Below are the code and all the weights of a small trained network. Each question names an input and a class and asks about switching units off, where a switched-off unit gives its printed mean instead of its output.

import numpy as np


def w(rows, s, z=0):
    codes = np.array(rows[::2]) - 128.0
    scale = np.full(codes.shape[1], s)
    scale[-1] = z or s
    return codes * scale


def norm(h):
    return h / np.sqrt((h * h).mean(-1, keepdims=True) + 1e-5)


def f(y):
    return np.maximum(y, 0)


def log_softmax(a):
    a = a - a.max(-1, keepdims=True)
    return a - np.log(np.exp(a).sum(-1, keepdims=True))


def net(x, mask):
    res = np.array(x, float).reshape(1, 2) / 4 @ E
    u = 0
    for l in range(3):
        y = f(norm(res) @ A[l][:, :-1].T + A[l][:, -1])
        res = res + np.where(mask[u : u + 9], y, B[l][:, -1]) @ B[l][:, :-1]
        u += 9
    return log_softmax(norm(res)[-1] @ U[:, :-1].T + U[:, -1])


A, B = {}, {}
E = w([
[150,202,122,97,228,67,205,222],'x0',
[85,186,119,187,24,252,160,222],'x1',
],0.014)
A[0] = w([
[65,148,103,121,146,119,176,223,42],'L0N0',
[152,148,193,160,104,147,110,179,2],'L0N1',
[109,121,107,172,125,161,187,132,56],'L0N2',
[39,193,138,254,7,159,178,138,82],'L0N3',
[133,23,136,80,104,94,65,89,90],'L0N4',
[144,42,135,142,128,113,125,195,118],'L0N5',
[79,167,182,142,79,104,138,137,41],'L0N6',
[124,148,190,117,51,62,182,98,88],'L0N7',
[85,99,144,158,116,198,116,119,65],'L0N8',
],0.0076,0.0095)
B[0] = w([
[144,97,125,1,207,86,87,69,170],'L0N0',
[202,81,162,99,108,193,85,141,128],'L0N1',
[147,133,142,110,108,168,116,86,136],'L0N2',
[200,101,94,69,255,214,124,129,254],'L0N3',
[96,171,119,170,156,38,207,242,221],'L0N4',
[193,95,168,104,121,147,159,151,128],'L0N5',
[139,144,96,108,125,156,142,100,128],'L0N6',
[95,130,78,99,120,124,123,100,128],'L0N7',
[104,186,221,96,130,63,152,169,160],'L0N8',
],0.0076,0.0073)
A[1] = w([
[77,58,137,168,8,158,85,38,87],'L1N0',
[164,57,142,87,147,145,92,52,98],'L1N1',
[75,119,132,187,114,114,151,239,80],'L1N2',
[113,99,134,193,17,104,111,103,3],'L1N3',
[137,120,113,111,134,112,109,59,70],'L1N4',
[119,184,93,111,70,162,142,166,77],'L1N5',
[118,102,120,118,173,79,128,127,74],'L1N6',
[171,127,129,70,181,139,128,135,83],'L1N7',
[110,119,172,183,96,133,139,182,78],'L1N8',
],0.014,0.0063)
B[1] = w([
[132,228,195,47,140,32,171,207,254],'L1N0',
[67,117,118,146,118,50,90,89,221],'L1N1',
[116,163,105,175,32,89,44,58,178],'L1N2',
[178,194,134,121,147,64,99,164,180],'L1N3',
[139,80,163,139,106,168,169,113,175],'L1N4',
[146,39,119,78,212,141,101,97,185],'L1N5',
[117,111,90,121,124,247,135,160,251],'L1N6',
[119,140,171,194,23,114,119,94,254],'L1N7',
[143,167,62,166,130,141,95,119,151],'L1N8',
],0.011,0.0079)
A[2] = w([
[155,122,174,179,74,144,119,23,183],'L2N0',
[86,83,72,178,123,126,132,159,54],'L2N1',
[100,117,128,203,71,126,96,71,2],'L2N2',
[131,28,130,120,177,66,117,8,109],'L2N3',
[93,137,151,91,102,99,72,107,42],'L2N4',
[97,46,119,118,187,78,101,46,76],'L2N5',
[127,114,154,97,116,121,30,99,39],'L2N6',
[129,78,116,105,128,51,77,95,6],'L2N7',
[137,189,139,91,145,37,153,160,73],'L2N8',
],0.015,0.0049)
B[2] = w([
[146,132,83,162,144,84,116,101,181],'L2N0',
[205,166,105,155,117,91,70,92,148],'L2N1',
[161,164,81,184,105,80,104,70,160],'L2N2',
[164,107,72,105,84,249,104,155,250],'L2N3',
[129,190,124,173,135,80,176,137,163],'L2N4',
[154,145,109,89,159,197,81,162,225],'L2N5',
[132,170,136,127,151,97,160,151,150],'L2N6',
[142,186,141,97,112,171,111,190,186],'L2N7',
[76,88,193,143,133,45,160,135,249],'L2N8',
],0.014,0.013)
U = w([
[155,141,114,94,132,252,106,167,191],'0',
[122,150,190,122,136,32,158,157,190],'1',
[158,152,86,186,112,86,105,68,224],'2',
[97,83,132,118,106,143,128,70,12],'3',
[101,90,133,129,114,144,127,83,2],'4',
],0.024,0.0063)

Each question gives the input, the list of numbers given to net, and the class t.
The units are the neurons (one row each of A and B). Each row of codes is followed by its name. A weight is (code - 128) times the scale printed after its matrix; where a second scale follows, it is the last column's (A, B and U).
mask holds one flag per neuron, layer by layer. A switched-off neuron (its flag False) gives its mean, the last column of its row in B, instead of its output. The means were averaged over made-up inputs and are rounded, as every weight is.
A unit's drop is (log p(t) with every unit on - log p(t) with that unit switched off) / (log p(t) with every unit on - log p(t) with every unit switched off).
The circuit of an input: a set's keep is (log p(t) with only the set's units on - log p(t) with every unit switched off) / (log p(t) with every unit on - log p(t) with every unit switched off). Starting from the 12 units with the biggest drops (on a tie, the unit counted first), units are removed one at a time, each time the one whose removal leaves the highest keep (on an exact tie, the one counted first), for as long as the keep stays at least 0.8.
units of the circuit, in order: the units of the circuit, biggest drop first
most important unit: the unit with the biggest drop
k most important neurons: the k neurons with the biggest drops, biggest first
k most important neurons of layer l: the k neurons of layer l with the biggest drops, biggest first
drop of u: that unit's drop, to one decimal
input [8,7], class 1: units of the circuit, in order	L2N3
input [7,-7], class 0: units of the circuit, in order	L1N0, L2N3
input [3,1], class 2: 2 most important neurons	L1N7, L1N0
input [4,1], class 1: 3 most important neurons	L2N3, L0N0, L1N2
input [-6,5], class 1: 4 most important neurons	L1N0, L1N6, L0N4, L2N3
input [-2,3], class 2: 2 most important neurons	L0N3, L0N4
input [-5,-4], class 1: 3 most important neurons	L0N3, L1N0, L0N0
input [-1,-3], class 2: 2 most important neurons	L1N0, L1N6
input [8,-8], class 0: 3 most important neurons	L1N0, L0N4, L2N3
input [3,-3], class 2: 4 most important neurons of layer 1	L1N7, L1N0, L1N5, L1N6
input [-4,-4], class 0: 2 most important neurons	L0N4, L1N7
input [1,-3], class 2: 3 most important neurons	L1N0, L1N6, L1N5
input [-8,-6], class 1: 2 most important neurons	L1N0, L0N3
input [-1,-2], class 2: 2 most important neurons	L1N0, L0N4
input [-2,-1], class 2: most important unit	L0N4
input [0,-2], class 2: drop of L1N0	2.0
input [-2,1], class 2: drop of L0N3	1.0
input [2,-5], class 0: drop of L1N0	1.5
input [-5,4], class 1: drop of L2N3	0.3
input [6,2], class 1: most important unit	L0N0
